Below are the code and all the weights of a small trained network. Each question names an input and a class and asks about switching units off, where a switched-off unit gives its printed mean instead of its output.

import numpy as np


def w(rows, s, z=0):
    codes = np.array(rows[::2]) - 128.0
    scale = np.full(codes.shape[1], s)
    scale[-1] = z or s
    return codes * scale


def f(y):
    return np.maximum(y, 0)


def log_softmax(a):
    a = a - a.max(-1, keepdims=True)
    return a - np.log(np.exp(a).sum(-1, keepdims=True))


def net(x, mask):
    res = np.array(x, float).reshape(1, 5) / 4 @ E
    y = f(res @ A[0][:, :-1].T + A[0][:, -1])
    res = res + np.where(mask, y, B[0][:, -1]) @ B[0][:, :-1]
    return log_softmax(res[-1] @ U[:, :-1].T + U[:, -1])


A, B = {}, {}
E = w([
[118,99,195,55,109,150,41,175,90,204],'x0',
[182,67,78,117,2,101,62,104,175,106],'x1',
[122,128,118,116,120,131,141,129,118,122],'x2',
[156,109,100,100,205,71,66,89,74,79],'x3',
[63,67,32,218,159,200,71,148,128,129],'x4',
],0.0089)
A[0] = w([
[194,177,193,48,99,54,194,104,143,125,33],'n0',
[165,119,123,100,161,57,71,59,41,52,28],'n1',
[140,181,67,203,132,109,230,45,208,1,129],'n2',
[154,68,92,92,35,92,74,129,152,129,96],'n3',
[103,160,169,151,29,194,208,175,224,182,96],'n4',
[179,174,209,77,113,65,167,112,145,126,79],'n5',
[176,70,84,123,33,88,77,74,211,107,3],'n6',
],0.006,0.0022)
B[0] = w([
[67,53,42,192,153,196,87,189,164,147,232],'n0',
[147,145,130,215,123,64,79,57,69,106,199],'n1',
[103,111,196,21,81,183,46,46,139,159,254],'n2',
[79,189,130,80,202,144,158,99,150,188,220],'n3',
[146,174,100,209,87,22,68,24,31,101,222],'n4',
[74,100,42,171,164,177,78,132,177,153,219],'n5',
[40,163,160,123,254,112,252,117,118,187,226],'n6',
],0.0071,0.0081)
U = w([
[105,40,41,185,140,189,108,149,185,126,80],'0',
[98,196,166,114,196,121,222,118,122,147,111],'1',
[163,159,117,187,98,38,96,96,64,108,88],'2',
[137,127,128,110,125,138,122,123,145,125,253],'3',
[131,103,203,48,85,180,61,107,139,139,129],'4',
[201,118,142,111,98,121,168,162,168,91,162],'5',
[232,78,160,115,72,99,210,192,185,59,21],'6',
[245,104,148,110,85,115,200,170,158,67,32],'7',
],0.011,0.0064)

Each question gives the input, the list of numbers given to net, and the class t.
The units are the neurons (one row each of A and B). Each row of codes is followed by its name. A weight is (code - 128) times the scale printed after its matrix; where a second scale follows, it is the last column's (A, B and U).
mask holds one flag per neuron, in row order. A switched-off neuron (its flag False) gives its mean, the last column of its row in B, instead of its output. The means were averaged over made-up inputs and are rounded, as every weight is.
A unit's drop is (log p(t) with every unit on - log p(t) with that unit switched off) / (log p(t) with every unit on - log p(t) with every unit switched off).
The circuit of an input: a set's keep is (log p(t) with only the set's units on - log p(t) with every unit switched off) / (log p(t) with every unit on - log p(t) with every unit switched off). Starting from all 7 units, units are removed one at a time, each time the one whose removal leaves the highest keep (on an exact tie, the one counted first), for as long as the keep stays at least 0.8.
units of the circuit, in order: the units of the circuit, biggest drop first
most important unit: the unit with the biggest drop
k most important neurons: the k neurons with the biggest drops, biggest first
drop when u is switched off: that unit's drop, to one decimal
input [-3,2,-6,0,4], class 3: 3 most important neurons	[n0, n5, n2]
input [-4,-2,1,-6,5], class 2: units of the circuit, in order	[n4, n0]
input [-5,-4,1,2,-4], class 4: 2 most important neurons	[n2, n6]
input [-3,-3,-6,-8,-8], class 0: units of the circuit, in order	[n0, n5]
input [3,3,-2,5,2], class 2: most important unit	n2
input [-1,-2,-2,7,5], class 2: 3 most important neurons	[n0, n1, n5]
input [6,7,0,-4,3], class 1: 3 most important neurons	[n6, n3, n2]
input [3,-7,-3,-8,-1], class 2: 2 most important neurons	[n4, n6]
input [-6,-6,-8,4,-2], class 3: 2 most important neurons	[n6, n2]
input [1,-4,1,5,-1], class 2: units of the circuit, in order	[n6, n1]
input [8,7,8,-5,-4], class 3: units of the circuit, in order	[n2, n6]
input [7,-7,-3,8,-4], class 2: 4 most important neurons	[n1, n2, n6, n3]
input [4,-5,5,8,7], class 2: units of the circuit, in order	[n0, n1]
input [5,2,1,5,1], class 2: most important unit	n2
input [1,8,-8,7,-8], class 0: 3 most important neurons	[n0, n5, n4]
input [-5,6,-8,7,5], class 3: 2 most important neurons	[n4, n2]
input [3,-4,-8,-3,6], class 3: 3 most important neurons	[n0, n5, n6]
input [7,-2,-1,-7,-4], class 2: 2 most important neurons	[n4, n2]
input [-8,2,1,6,1], class 4: 2 most important neurons	[n2, n4]
input [-6,4,3,1,5], class 4: units of the circuit, in order	[n2, n0]
input [6,5,-6,-2,-3], class 3: most important neuron	[n2]
input [-4,-1,-2,2,3], class 4: drop when n4 is switched off	0.1
input [-2,4,2,0,-4], class 0: drop when n3 is switched off	-0.1
input [-6,8,1,-3,-3], class 1: drop when n5 is switched off	0.0
